Here is a tiny trained network, its code and every weight. The questions are about switching its units off for an input and a class, where a switched-off unit gives its printed mean instead of its output.

import numpy as np


def w(rows, s, z=0):
    codes = np.array(rows[::2]) - 128.0
    scale = np.full(codes.shape[1], s)
    scale[-1] = z or s
    return codes * scale


def norm(h):
    return h / np.sqrt((h * h).mean(-1, keepdims=True) + 1e-5)


def f(y):
    return np.maximum(y, 0)


def log_softmax(a):
    a = a - a.max(-1, keepdims=True)
    return a - np.log(np.exp(a).sum(-1, keepdims=True))


def net(x, mask):
    res = np.array(x, float).reshape(1, 7) / 4 @ E
    u = 0
    for l in range(2):
        y = f(norm(res) @ A[l][:, :-1].T + A[l][:, -1])
        res = res + np.where(mask[u : u + 5], y, B[l][:, -1]) @ B[l][:, :-1]
        u += 5
    return log_softmax(norm(res)[-1] @ U[:, :-1].T + U[:, -1])


A, B = {}, {}
E = w([
[65,104,129,202,146,203,75,79,127,198],'x0',
[184,138,203,53,135,97,134,106,158,194],'x1',
[164,250,133,121,31,117,87,183,21,180],'x2',
[132,188,112,158,204,113,154,63,101,172],'x3',
[111,111,95,149,143,153,114,128,232,145],'x4',
[91,162,223,119,172,117,53,91,129,49],'x5',
[164,170,191,100,46,197,193,71,146,133],'x6',
],0.0022)
A[0] = w([
[104,62,83,197,121,201,112,120,186,188,9],'0.n0',
[100,163,135,151,173,75,2,166,117,135,84],'0.n1',
[157,114,149,104,188,71,60,129,110,162,9],'0.n2',
[110,175,200,122,180,153,110,54,184,179,166],'0.n3',
[108,60,70,182,109,196,119,126,184,192,109],'0.n4',
],0.0039,0.0014)
B[0] = w([
[19,165,78,144,233,67,210,123,50,121,227],'0.n0',
[95,150,55,197,80,229,146,90,78,133,246],'0.n1',
[77,135,90,217,121,191,128,137,72,50,183],'0.n2',
[201,69,159,92,117,91,131,123,220,58,252],'0.n3',
[36,136,96,184,252,108,184,109,107,102,243],'0.n4',
],0.0039,0.0026)
A[1] = w([
[140,134,230,21,91,119,110,126,135,248,109],'1.n0',
[183,190,95,101,56,146,167,155,102,218,25],'1.n1',
[87,40,153,148,195,126,37,113,139,68,85],'1.n2',
[119,183,182,129,34,178,2,141,97,121,7],'1.n3',
[117,56,120,55,139,38,132,232,210,64,122],'1.n4',
],0.004,0.0016)
B[1] = w([
[142,49,20,119,184,3,137,200,118,159,211],'1.n0',
[181,119,97,74,72,107,54,206,109,168,236],'1.n1',
[175,152,128,77,79,94,136,190,95,205,252],'1.n2',
[115,156,216,155,77,252,107,65,206,109,226],'1.n3',
[207,91,248,93,170,104,124,10,217,133,243],'1.n4',
],0.0044,0.0026)
U = w([
[1,126,64,178,202,138,155,124,89,125,232],'0',
[120,174,180,145,60,225,75,103,121,98,25],'1',
[174,77,172,83,184,77,149,72,205,117,223],'2',
[187,133,83,82,71,87,103,207,92,173,12],'3',
],0.0089,0.0011)

Each question gives the input, the list of numbers given to net, and the class t.
The units are the neurons (one row each of A and B). Each row of codes is followed by its name. A weight is (code - 128) times the scale printed after its matrix; where a second scale follows, it is the last column's (A, B and U).
mask holds one flag per neuron, layer by layer. A switched-off neuron (its flag False) gives its mean, the last column of its row in B, instead of its output. The means were averaged over made-up inputs and are rounded, as every weight is.
A unit's drop is (log p(t) with every unit on - log p(t) with that unit switched off) / (log p(t) with every unit on - log p(t) with every unit switched off).
The circuit of an input: a set's keep is (log p(t) with only the set's units on - log p(t) with every unit switched off) / (log p(t) with every unit on - log p(t) with every unit switched off). Starting from all 10 units, units are removed one at a time, each time the one whose removal leaves the highest keep (on an exact tie, the one counted first), for as long as the keep stays at least 0.8.
circuit, biggest first: the units of the circuit, biggest drop first
most important unit: the unit with the biggest drop
top k neurons: the k neurons with the biggest drops, biggest first
k most important neurons of layer l: the k neurons of layer l with the biggest drops, biggest first
drop of u: that unit's drop, to one decimal
input [0,4,2,4,-4,0,-5], class 0: most important unit -> 0.n2
input [1,1,3,4,-1,2,8], class 3: top 4 neurons -> 1.n0; 1.n4; 0.n4; 1.n1
input [-3,-5,-1,5,-5,-3,2], class 3: top 2 neurons -> 0.n4; 0.n0
input [-4,-5,1,-8,7,-8,2], class 2: top 3 neurons -> 1.n4; 0.n1; 0.n2
input [0,-2,-5,-7,0,-7,7], class 0: circuit, biggest first -> 0.n4; 0.n0
input [7,-3,-6,6,-7,6,1], class 2: top 2 neurons -> 0.n3; 1.n2
input [2,-4,6,-2,6,-5,8], class 0: top 3 neurons -> 0.n4; 0.n0; 1.n2
input [2,-3,8,8,-8,1,-3], class 1: 3 most important neurons of layer 1 -> 1.n3; 1.n0; 1.n2
input [0,8,6,-6,-6,4,-6], class 1: top 2 neurons -> 1.n3; 0.n2
input [8,3,6,3,1,-7,-2], class 0: top 2 neurons -> 0.n4; 0.n0
input [-3,-2,5,5,-7,5,-4], class 1: 2 most important neurons of layer 1 -> 1.n3; 1.n0
input [-8,6,7,5,-8,7,-6], class 1: 2 most important neurons of layer 0 -> 0.n2; 0.n1
input [5,2,-8,2,5,-2,7], class 0: top 3 neurons -> 0.n0; 0.n4; 1.n4
input [4,0,8,-8,-1,4,-6], class 1: circuit, biggest first -> 1.n3
input [-4,2,1,3,3,8,-7], class 1: 2 most important neurons of layer 1 -> 1.n0; 1.n2
input [5,6,-1,-7,-3,-8,1], class 0: drop of 0.n4 -> 0.4
input [-1,-2,6,8,-3,2,-2], class 1: drop of 1.n3 -> 0.2
input [-2,-5,6,1,8,-7,-1], class 0: drop of 0.n4 -> 0.7
input [-8,2,4,-5,4,2,-1], class 2: drop of 1.n4 -> 1.0
input [6,-3,-4,-1,3,-1,8], class 0: circuit, biggest first -> 0.n0
